Here is a tiny trained network, its code and every weight. The questions are about switching its units off for an input and a class, where a switched-off unit gives its printed mean instead of its output.

import numpy as np


def w(rows, s, z=0):
    codes = np.array(rows[::2]) - 128.0
    scale = np.full(codes.shape[1], s)
    scale[-1] = z or s
    return codes * scale


def norm(h):
    return h / np.sqrt((h * h).mean(-1, keepdims=True) + 1e-5)


def f(y):
    return np.maximum(y, 0)


def log_softmax(a):
    a = a - a.max(-1, keepdims=True)
    return a - np.log(np.exp(a).sum(-1, keepdims=True))


def net(x, mask):
    res = np.array(x, float).reshape(1, 3) / 4 @ E
    u = 0
    for l in range(2):
        y = f(norm(res) @ A[l][:, :-1].T + A[l][:, -1])
        res = res + np.where(mask[u : u + 11], y, B[l][:, -1]) @ B[l][:, :-1]
        u += 11
    return log_softmax(norm(res)[-1] @ U[:, :-1].T + U[:, -1])


A, B = {}, {}
E = w([
[70,120,92,120,179,148,28,150,65,78,116],'x0',
[72,173,141,154,58,175,127,102,109,87,73],'x1',
[108,93,83,2,117,113,181,101,77,128,123],'x2',
],0.0071)
A[0] = w([
[101,124,29,98,127,224,168,167,82,152,151,140],'L0N0',
[130,101,113,93,65,108,186,169,145,138,168,34],'L0N1',
[153,157,175,164,74,89,248,116,211,127,185,7],'L0N2',
[2,147,186,63,56,170,176,171,184,117,143,38],'L0N3',
[124,34,176,90,138,62,143,218,62,164,72,104],'L0N4',
[208,64,94,116,26,54,206,87,41,130,121,57],'L0N5',
[70,143,159,188,28,66,201,50,129,151,110,136],'L0N6',
[75,179,202,151,106,157,122,81,154,119,157,109],'L0N7',
[83,47,125,90,86,95,163,132,133,87,90,140],'L0N8',
[235,127,77,103,156,96,155,118,174,214,224,133],'L0N9',
[73,143,24,163,169,134,105,180,122,117,54,218],'L0N10',
],0.005,0.0021)
B[0] = w([
[157,164,136,214,103,139,102,135,117,124,114,196],'L0N0',
[170,200,187,130,115,110,41,156,110,93,132,178],'L0N1',
[52,229,154,134,142,248,148,111,112,226,182,245],'L0N2',
[123,94,195,136,179,130,155,76,203,115,53,195],'L0N3',
[158,168,156,200,141,141,88,109,124,127,3,184],'L0N4',
[215,147,72,99,83,129,89,80,63,134,162,226],'L0N5',
[113,157,116,75,208,153,131,203,177,126,168,243],'L0N6',
[136,62,153,75,135,82,92,134,166,118,153,190],'L0N7',
[131,102,116,195,107,89,71,63,111,165,157,199],'L0N8',
[28,52,124,162,177,76,179,207,207,102,28,254],'L0N9',
[117,165,156,91,148,115,168,131,147,250,198,221],'L0N10',
],0.0052)
A[1] = w([
[193,183,144,229,99,130,164,83,70,83,41,248],'L1N0',
[154,134,71,152,97,98,102,44,79,178,102,127],'L1N1',
[120,162,90,142,134,119,95,149,72,179,166,156],'L1N2',
[144,144,138,239,184,186,104,109,215,157,136,171],'L1N3',
[69,193,192,135,18,206,165,80,163,13,59,134],'L1N4',
[117,63,115,120,142,137,114,75,169,164,84,130],'L1N5',
[118,106,150,68,113,194,91,49,228,127,108,153],'L1N6',
[191,109,134,46,108,117,112,92,100,132,124,77],'L1N7',
[137,86,41,79,115,120,176,58,69,105,93,11],'L1N8',
[214,158,155,139,115,153,168,158,182,129,83,141],'L1N9',
[81,109,77,158,249,178,19,117,73,3,173,178],'L1N10',
],0.0068,0.0016)
B[1] = w([
[112,183,93,83,166,83,115,154,83,65,101,161],'L1N0',
[165,166,94,89,133,119,113,125,93,101,167,181],'L1N1',
[75,198,109,133,139,133,132,222,143,155,71,179],'L1N2',
[176,110,80,61,84,100,89,88,1,50,111,255],'L1N3',
[190,10,100,154,194,91,181,169,177,168,169,214],'L1N4',
[57,133,203,165,136,153,64,209,124,66,123,161],'L1N5',
[50,130,144,166,149,29,100,212,124,129,26,194],'L1N6',
[135,135,98,153,89,204,85,124,108,54,197,161],'L1N7',
[193,93,177,244,63,122,106,91,116,124,168,171],'L1N8',
[98,144,96,150,64,176,121,28,149,167,189,184],'L1N9',
[136,120,149,136,73,146,240,63,212,177,160,220],'L1N10',
],0.0068,0.0083)
U = w([
[85,194,102,136,103,182,182,83,179,249,172,192],'0',
[201,139,82,194,59,100,96,92,62,90,172,173],'1',
[113,16,145,163,169,47,163,169,200,147,91,203],'2',
[68,195,107,56,158,101,92,171,65,86,57,192],'3',
[171,148,158,120,162,203,94,119,173,127,99,7],'4',
[150,137,179,106,157,194,111,111,170,87,121,3],'5',
[167,117,173,121,172,228,117,103,141,117,87,10],'6',
[137,115,173,109,173,216,104,83,174,97,101,25],'7',
],0.012,0.0031)

Each question gives the input, the list of numbers given to net, and the class t.
The units are the neurons (one row each of A and B). Each row of codes is followed by its name. A weight is (code - 128) times the scale printed after its matrix; where a second scale follows, it is the last column's (A, B and U).
mask holds one flag per neuron, layer by layer. A switched-off neuron (its flag False) gives its mean, the last column of its row in B, instead of its output. The means were averaged over made-up inputs and are rounded, as every weight is.
A unit's drop is (log p(t) with every unit on - log p(t) with that unit switched off) / (log p(t) with every unit on - log p(t) with every unit switched off).
The circuit of an input: a set's keep is (log p(t) with only the set's units on - log p(t) with every unit switched off) / (log p(t) with every unit on - log p(t) with every unit switched off). Starting from the 12 units with the biggest drops (on a tie, the unit counted first), units are removed one at a time, each time the one whose removal leaves the highest keep (on an exact tie, the one counted first), for as long as the keep stays at least 0.8.
circuit, biggest first: the units of the circuit, biggest drop first
k most important neurons: the k neurons with the biggest drops, biggest first
k most important neurons of layer l: the k neurons of layer l with the biggest drops, biggest first
drop of u: that unit's drop, to one decimal
input [7,-8,5], class 2: 3 most important neurons of layer 1 -> [L1N9 L1N10 L1N5]
input [1,3,7], class 1: circuit, biggest first -> [L1N8]
input [-4,7,-5], class 2: 3 most important neurons -> [L1N4 L1N6 L0N7]
input [-8,-7,1], class 0: 2 most important neurons of layer 1 -> [L1N9 L1N4]
input [-3,1,-2], class 3: 2 most important neurons -> [L1N10 L1N3]
input [5,6,1], class 2: 2 most important neurons of layer 1 -> [L1N4 L1N9]
input [-2,3,-2], class 3: 4 most important neurons of layer 1 -> [L1N10 L1N3 L1N6 L1N8]
input [-4,7,6], class 2: 2 most important neurons -> [L1N4 L0N3]
input [-3,-2,-4], class 1: 2 most important neurons of layer 0 -> [L0N3 L0N10]
input [-6,8,4], class 2: 2 most important neurons of layer 0 -> [L0N3 L0N10]
input [-1,-3,2], class 3: 2 most important neurons -> [L0N4 L1N4]
input [6,2,8], class 1: 2 most important neurons -> [L1N8 L0N2]
input [2,-2,-2], class 3: 2 most important neurons -> [L0N10 L1N2]
input [8,-6,0], class 0: circuit, biggest first -> [L1N10]
input [-4,6,3], class 2: 2 most important neurons of layer 1 -> [L1N4 L1N6]
input [8,-3,6], class 0: 2 most important neurons of layer 1 -> [L1N10 L1N3]
input [-5,7,1], class 2: 2 most important neurons of layer 1 -> [L1N4 L1N6]
input [-3,-3,2], class 3: 2 most important neurons -> [L1N4 L1N10]
input [4,-1,6], class 1: 2 most important neurons of layer 0 -> [L0N2 L0N6]
input [-3,-1,-6], class 1: circuit, biggest first -> [L1N3]
input [1,2,-1], class 3: 2 most important neurons of layer 0 -> [L0N10 L0N9]
input [6,-6,5], class 0: drop of L1N3 -> 0.3
input [4,8,-2], class 2: drop of L1N4 -> 0.1
input [-3,-4,-6], class 1: drop of L1N3 -> 2.2
